Here is a tiny trained network, its code and every weight. The questions are about switching its units off for an input and a target symbol, where a switched-off unit gives its printed mean instead of its output.

import numpy as np


def w(rows, s, z=0):
    codes = np.array(rows[::2]) - 128.0
    scale = np.full(codes.shape[1], s)
    scale[-1] = z or s
    return codes * scale


def f(y):
    return y / 2 * (1 + np.tanh(0.7978845608 * (y + 0.044715 * y**3)))


def softmax(a):
    e = np.exp(a - a.max(-1, keepdims=True))
    return e / e.sum(-1, keepdims=True)


def log_softmax(a):
    a = a - a.max(-1, keepdims=True)
    return a - np.log(np.exp(a).sum(-1, keepdims=True))


def net(x, mask):
    ids = ['αγηξπσφ'.index(c) for c in x.split()]
    T = len(ids)
    res = E[ids] + P[:T]
    q, k, v = (res @ M[0].T for M in (Q, K, V))
    z = softmax(np.where(np.tri(T) > 0, q @ k.T / 4**0.5, -1e9)) @ v
    res = res + np.where(mask[0], z, O[0][:, -1]) @ O[0][:, :-1]
    y = f(res @ A[0][:, :-1].T + A[0][:, -1])
    res = res + np.where(mask[1:9], y, B[0][:, -1]) @ B[0][:, :-1]
    return log_softmax(res[-1] @ U[:, :-1].T + U[:, -1])


Q, K, V, O, A, B = {}, {}, {}, {}, {}, {}
E = w([
[133,23,155,92],'α',
[135,103,97,81],'γ',
[190,50,167,142],'η',
[122,189,25,79],'ξ',
[254,189,79,163],'π',
[175,127,83,72],'σ',
[84,118,71,65],'φ',
],0.0095)
P = w([
[11,205,246,165],'0',
[179,52,12,182],'1',
[211,93,204,62],'2',
[199,66,28,209],'3',
[196,117,177,81],'4',
[208,55,37,219],'5',
[144,191,70,60],'6',
[207,71,30,226],'7',
[165,185,91,90],'8',
[218,77,23,238],'9',
[188,221,58,98],'10',
[228,103,14,253],'11',
],0.0067)
Q[0] = w([
[158,76,25,191],'head 0',
[106,191,61,136],'head 0',
[192,141,101,205],'head 0',
[73,244,197,76],'head 0',
],0.011)
K[0] = w([
[41,198,213,187],'head 0',
[133,196,180,107],'head 0',
[174,148,113,198],'head 0',
[252,129,93,60],'head 0',
],0.011)
V[0] = w([
[171,196,88,118],'head 0',
[39,64,181,60],'head 0',
[199,134,125,145],'head 0',
[68,245,75,80],'head 0',
],0.012)
O[0] = w([
[166,47,170,104,231],'head 0',
[77,248,127,222,16],'head 0',
[154,110,92,68,192],'head 0',
[152,35,254,196,253],'head 0',
],0.01,0.00064)
A[0] = w([
[147,198,115,115,158],'neuron 0',
[192,99,35,161,153],'neuron 1',
[198,123,145,52,253],'neuron 2',
[185,159,113,203,189],'neuron 3',
[63,99,80,80,130],'neuron 4',
[155,248,233,33,199],'neuron 5',
[181,91,81,46,183],'neuron 6',
[185,29,89,158,176],'neuron 7',
],0.011,0.0033)
B[0] = w([
[106,125,181,183,168],'neuron 0',
[41,99,35,132,221],'neuron 1',
[47,100,179,195,237],'neuron 2',
[207,73,159,134,191],'neuron 3',
[161,70,163,106,147],'neuron 4',
[101,26,220,27,146],'neuron 5',
[82,189,195,168,254],'neuron 6',
[181,203,88,9,244],'neuron 7',
],0.013,0.014)
U = w([
[73,124,106,84,253],'α',
[133,132,118,155,149],'γ',
[73,91,44,148,40],'η',
[151,134,140,103,61],'ξ',
[104,63,72,94,73],'π',
[105,253,143,206,47],'σ',
[134,138,229,169,170],'φ',
],0.0079,0.0019)

Each question gives the input, a string of symbols that net reads in full, and the target symbol t.
The units are the heads (4 rows each of Q, K, V and O) and the neurons (one row each of A and B). Each row of codes is followed by its name. A weight is (code - 128) times the scale printed after its matrix; where a second scale follows, it is the last column's (O, A, B and U).
mask holds one flag per unit, heads first, then neurons. A switched-off unit (its flag False) gives its mean, the last column of its rows in O or B, instead of its output. The means were averaged over made-up inputs and are rounded, as every weight is.
A unit's drop is (log p(t) with every unit on - log p(t) with that unit switched off) / (log p(t) with every unit on - log p(t) with every unit switched off).
The circuit of an input: a set's keep is (log p(t) with only the set's units on - log p(t) with every unit switched off) / (log p(t) with every unit on - log p(t) with every unit switched off). Starting from all 9 units, units are removed one at a time, each time the one whose removal leaves the highest keep (on an exact tie, the one counted first), for as long as the keep stays at least 0.8.
circuit, biggest first: the units of the circuit, biggest drop first
most important unit: the unit with the biggest drop
k most important neurons: the k neurons with the biggest drops, biggest first
input σ π π π α φ φ α ξ φ, target π: circuit, biggest first => [neuron 6; head 0]
input η η σ η π σ ξ α π π, target η: circuit, biggest first => [neuron 1; neuron 6]
input η ξ φ π α π η φ, target η: 4 most important neurons => [neuron 6; neuron 7; neuron 1; neuron 5]
input η α φ φ γ φ γ η σ γ π α, target η: circuit, biggest first => [head 0; neuron 6; neuron 7]
input σ α η η φ α π σ α σ, target π: circuit, biggest first => [neuron 6; head 0; neuron 2]
input π η α α, target α: circuit, biggest first => [neuron 7; head 0; neuron 6; neuron 3]
input α η ξ α ξ π γ, target φ: circuit, biggest first => [neuron 1]
input α γ σ σ σ φ π γ, target σ: 2 most important neurons => [neuron 0; neuron 5]
input η η η π π ξ γ, target φ: 4 most important neurons => [neuron 6; neuron 4; neuron 7; neuron 2]
input η π γ η φ α η ξ γ ξ ξ γ, target η: 2 most important neurons => [neuron 6; neuron 1]
input σ φ η π σ γ η γ φ π φ π, target π: 3 most important neurons => [neuron 6; neuron 1; neuron 3]
input η α η γ, target η: 3 most important neurons => [neuron 6; neuron 7; neuron 1]
input η α π η α ξ ξ η σ α π η, target η: circuit, biggest first => [head 0; neuron 6; neuron 1]
input π ξ φ γ, target α: most important unit => neuron 7
input α π α π η ξ σ, target φ: circuit, biggest first => [neuron 7; neuron 5]
input η γ π π α π σ, target φ: 2 most important neurons => [neuron 6; neuron 2]
input η α π φ γ η, target η: circuit, biggest first => [head 0; neuron 6; neuron 7]
input ξ η φ, target φ: 4 most important neurons => [neuron 1; neuron 7; neuron 5; neuron 4]
input γ π σ γ ξ, target φ: 4 most important neurons => [neuron 6; neuron 1; neuron 2; neuron 7]
input α ξ α σ α α, target σ: circuit, biggest first => [head 0]
